Below is a small trained network, with its code and all its weights. Each question gives an input and a target symbol and asks what happens when units are switched off, that is, made to give their printed mean instead of their output.

import numpy as np


def w(rows, s, z=0):
    codes = np.array(rows[::2]) - 128.0
    scale = np.full(codes.shape[1], s)
    scale[-1] = z or s
    return codes * scale


def norm(h):
    return h / np.sqrt((h * h).mean(-1, keepdims=True) + 1e-5)


def f(y):
    return np.maximum(y, 0)


def softmax(a):
    e = np.exp(a - a.max(-1, keepdims=True))
    return e / e.sum(-1, keepdims=True)


def log_softmax(a):
    a = a - a.max(-1, keepdims=True)
    return a - np.log(np.exp(a).sum(-1, keepdims=True))


def net(x, mask):
    ids = ['ΛΠΣΦΨβδεζθμξτω'.index(c) for c in x.split()]
    T = len(ids)
    res = E[ids] + P[:T]
    u = 0
    for l in range(2):
        q, k, v = (norm(res) @ M[l].T for M in (Q, K, V))
        z = softmax(np.where(np.tri(T) > 0, q @ k.T / 4**0.5, -1e9)) @ v
        res = res + np.where(mask[u], z, O[l][:, -1]) @ O[l][:, :-1]
        u += 1
        y = f(norm(res) @ A[l][:, :-1].T + A[l][:, -1])
        res = res + np.where(mask[u : u + 8], y, B[l][:, -1]) @ B[l][:, :-1]
        u += 8
    return log_softmax(norm(res)[-1] @ U[:, :-1].T + U[:, -1])


Q, K, V, O, A, B = {}, {}, {}, {}, {}, {}
E = w([
[84,123,106,195,219,141,91],'Λ',
[161,100,205,117,135,105,232],'Π',
[155,55,79,59,91,122,142],'Σ',
[138,135,118,220,200,125,117],'Φ',
[165,126,153,101,103,106,250],'Ψ',
[180,203,145,69,66,125,230],'β',
[206,78,170,126,112,103,174],'δ',
[77,140,44,175,196,153,67],'ε',
[152,188,27,194,133,148,74],'ζ',
[149,23,173,82,137,129,100],'θ',
[221,103,97,124,74,95,189],'μ',
[85,166,3,145,145,167,45],'ξ',
[157,170,109,215,174,135,94],'τ',
[116,61,137,30,121,145,114],'ω',
],0.0071)
P = w([
[148,198,73,108,253,31,112],'0',
[195,91,93,103,192,182,124],'1',
[126,114,113,108,123,74,101],'2',
[162,101,114,121,147,187,130],'3',
[108,122,122,126,87,94,108],'4',
[145,105,126,136,122,209,132],'5',
[83,134,136,143,56,113,115],'6',
[127,107,127,155,89,245,136],'7',
[85,137,133,141,57,146,116],'8',
],0.0062)
Q[0] = w([
[83,156,128,154,140,57,72],'0.h0',
[174,159,68,136,254,157,122],'0.h0',
[140,167,72,191,235,216,101],'0.h0',
[151,86,178,76,77,192,168],'0.h0',
],0.012)
K[0] = w([
[217,130,84,94,198,174,151],'0.h0',
[162,123,128,123,174,2,106],'0.h0',
[125,189,109,48,179,15,106],'0.h0',
[85,104,113,181,28,135,133],'0.h0',
],0.0095)
V[0] = w([
[199,86,253,197,166,141,160],'0.h0',
[27,132,205,38,142,133,215],'0.h0',
[230,139,8,72,122,149,234],'0.h0',
[251,213,211,111,88,149,21],'0.h0',
],0.0053)
O[0] = w([
[197,142,95,31,197,224,122,174],'0.h0',
[193,213,128,145,157,30,22,116],'0.h0',
[132,135,156,214,72,184,94,254],'0.h0',
[103,118,7,126,252,86,255,84],'0.h0',
],0.007,0.0048)
A[0] = w([
[178,126,76,184,5,207,164,62],'0.n0',
[218,11,153,145,148,189,62,150],'0.n1',
[122,139,182,71,155,60,56,98],'0.n2',
[118,160,224,168,54,188,138,254],'0.n3',
[60,64,128,50,95,223,9,103],'0.n4',
[234,60,156,69,27,75,127,135],'0.n5',
[173,116,177,2,65,179,223,175],'0.n6',
[177,178,172,146,130,114,242,154],'0.n7',
],0.0055,0.0044)
B[0] = w([
[83,79,206,141,197,98,122,187],'0.n0',
[83,158,73,112,35,47,118,223],'0.n1',
[128,163,116,130,116,199,170,140],'0.n2',
[189,124,2,102,88,116,79,254],'0.n3',
[192,137,145,158,106,46,165,178],'0.n4',
[204,172,185,44,128,53,166,193],'0.n5',
[134,130,113,79,13,64,123,217],'0.n6',
[127,51,140,147,96,17,102,169],'0.n7',
],0.0061,0.0089)
Q[1] = w([
[40,39,105,197,163,235,116],'1.h0',
[218,126,2,124,105,59,31],'1.h0',
[48,196,30,232,157,144,96],'1.h0',
[232,93,172,125,120,131,200],'1.h0',
],0.0072)
K[1] = w([
[105,111,93,193,204,76,111],'1.h0',
[94,183,169,131,147,170,144],'1.h0',
[138,128,161,117,245,118,113],'1.h0',
[106,146,99,124,71,137,91],'1.h0',
],0.012)
V[1] = w([
[128,99,2,105,92,89,99],'1.h0',
[217,54,172,167,156,83,164],'1.h0',
[100,62,142,82,182,115,18],'1.h0',
[166,100,85,162,234,75,189],'1.h0',
],0.0067)
O[1] = w([
[23,93,228,143,179,189,93,255],'1.h0',
[216,125,53,30,104,220,76,167],'1.h0',
[70,254,228,116,8,169,145,111],'1.h0',
[200,165,182,74,128,106,115,107],'1.h0',
],0.0063,0.0075)
A[1] = w([
[99,161,141,12,127,81,254,2],'1.n0',
[100,29,136,27,100,81,134,152],'1.n1',
[115,87,127,146,24,90,230,48],'1.n2',
[80,122,122,187,214,199,40,112],'1.n3',
[118,131,183,72,38,29,158,86],'1.n4',
[190,63,93,57,158,72,182,255],'1.n5',
[154,149,32,238,74,113,100,89],'1.n6',
[3,20,78,224,169,121,219,243],'1.n7',
],0.0072,0.0031)
B[1] = w([
[225,2,72,153,163,112,100,151],'1.n0',
[148,156,103,158,167,114,136,254],'1.n1',
[115,146,210,142,132,151,42,192],'1.n2',
[135,103,224,63,110,133,143,162],'1.n3',
[145,139,149,130,206,176,169,248],'1.n4',
[24,174,123,147,93,163,144,230],'1.n5',
[129,99,96,134,223,126,174,184],'1.n6',
[183,178,69,88,98,97,164,183],'1.n7',
],0.0088,0.009)
U = w([
[124,215,197,206,206,106,132,77],'Λ',
[232,109,46,135,158,105,52,3],'Π',
[105,92,56,209,22,149,88,141],'Σ',
[151,239,117,71,83,162,129,104],'Φ',
[134,65,191,192,161,126,23,108],'Ψ',
[148,75,150,88,250,110,172,141],'β',
[164,77,195,43,64,88,140,137],'δ',
[80,189,181,200,32,67,143,126],'ε',
[132,94,36,81,124,119,233,133],'ζ',
[50,138,241,115,83,172,74,114],'θ',
[118,16,131,79,125,215,143,175],'μ',
[62,134,96,134,40,81,220,195],'ξ',
[36,157,88,144,171,223,153,151],'τ',
[93,121,43,185,188,38,154,158],'ω',
],0.013,0.0042)

Each question gives the input, a string of symbols that net reads in full, and the target symbol t.
The units are the heads (4 rows each of Q, K, V and O) and the neurons (one row each of A and B). Each row of codes is followed by its name. A weight is (code - 128) times the scale printed after its matrix; where a second scale follows, it is the last column's (O, A, B and U).
mask holds one flag per unit, layer by layer, with each layer's heads first. A switched-off unit (its flag False) gives its mean, the last column of its rows in O or B, instead of its output. The means were averaged over made-up inputs and are rounded, as every weight is.
A unit's drop is (log p(t) with every unit on - log p(t) with that unit switched off) / (log p(t) with every unit on - log p(t) with every unit switched off).
The circuit of an input: a set's keep is (log p(t) with only the set's units on - log p(t) with every unit switched off) / (log p(t) with every unit on - log p(t) with every unit switched off). Starting from the 12 units with the biggest drops (on a tie, the unit counted first), units are removed one at a time, each time the one whose removal leaves the highest keep (on an exact tie, the one counted first), for as long as the keep stays at least 0.8.
circuit, biggest first: the units of the circuit, biggest drop first
k most important neurons: the k neurons with the biggest drops, biggest first
k most important neurons of layer l: the k neurons of layer l with the biggest drops, biggest first
input β Λ Π Π Φ Π ω θ δ, target β: circuit, biggest first => (0.h0)
input Σ μ ε ω, target θ: circuit, biggest first => (1.n2, 0.h0)
input θ Π Π ω Π μ ω Π τ, target θ: 4 most important neurons => (0.n6, 0.n0, 0.n4, 0.n3)
input ξ Π τ μ Ψ ξ, target ξ: 2 most important neurons of layer 1 => (1.n7, 1.n4)
input ε β Ψ Λ δ δ, target τ: circuit, biggest first => (0.h0, 1.n5)
input Λ Σ δ ξ δ Π, target τ: circuit, biggest first => (0.h0, 1.n5)
input Ψ Λ Ψ β, target Π: circuit, biggest first => (0.h0, 1.h0)
input β Π Λ ω ζ ε Λ, target β: 3 most important neurons of layer 1 => (1.n6, 1.n3, 1.n5)
input Σ Φ μ, target μ: circuit, biggest first => (0.h0, 1.n2)
input θ μ Π Π μ ω, target Σ: 2 most important neurons => (1.n2, 0.n5)
input Π Π Σ Π θ μ, target β: circuit, biggest first => (0.h0, 0.n3)
input τ ε θ Π μ μ Π Ψ, target Φ: circuit, biggest first => (0.h0, 1.n0)
input Ψ μ β μ, target ω: circuit, biggest first => (0.h0, 1.n6)
input Φ ξ Π, target ε: circuit, biggest first => (1.n2, 1.n7, 0.h0)
input Π Π μ Φ τ Σ Π Λ Ψ, target δ: circuit, biggest first => (0.h0, 1.n0, 1.n2)
input Σ μ τ τ, target Σ: 2 most important neurons => (1.n4, 1.n7)
input Φ Σ θ μ Λ Λ τ ξ δ, target ε: 2 most important neurons of layer 0 => (0.n7, 0.n3)
input Λ Σ Λ Λ ξ, target Λ: 2 most important neurons of layer 0 => (0.n4, 0.n3)
input Ψ Π Ψ Λ θ τ, target Ψ: 4 most important neurons of layer 1 => (1.n3, 1.n5, 1.n6, 1.n4)
input Σ Π Λ Π θ Φ Ψ β β, target ω: most important neuron of layer 0 => (0.n3)
input Π μ Σ ε, target Π: 2 most important neurons => (0.n1, 1.n5)
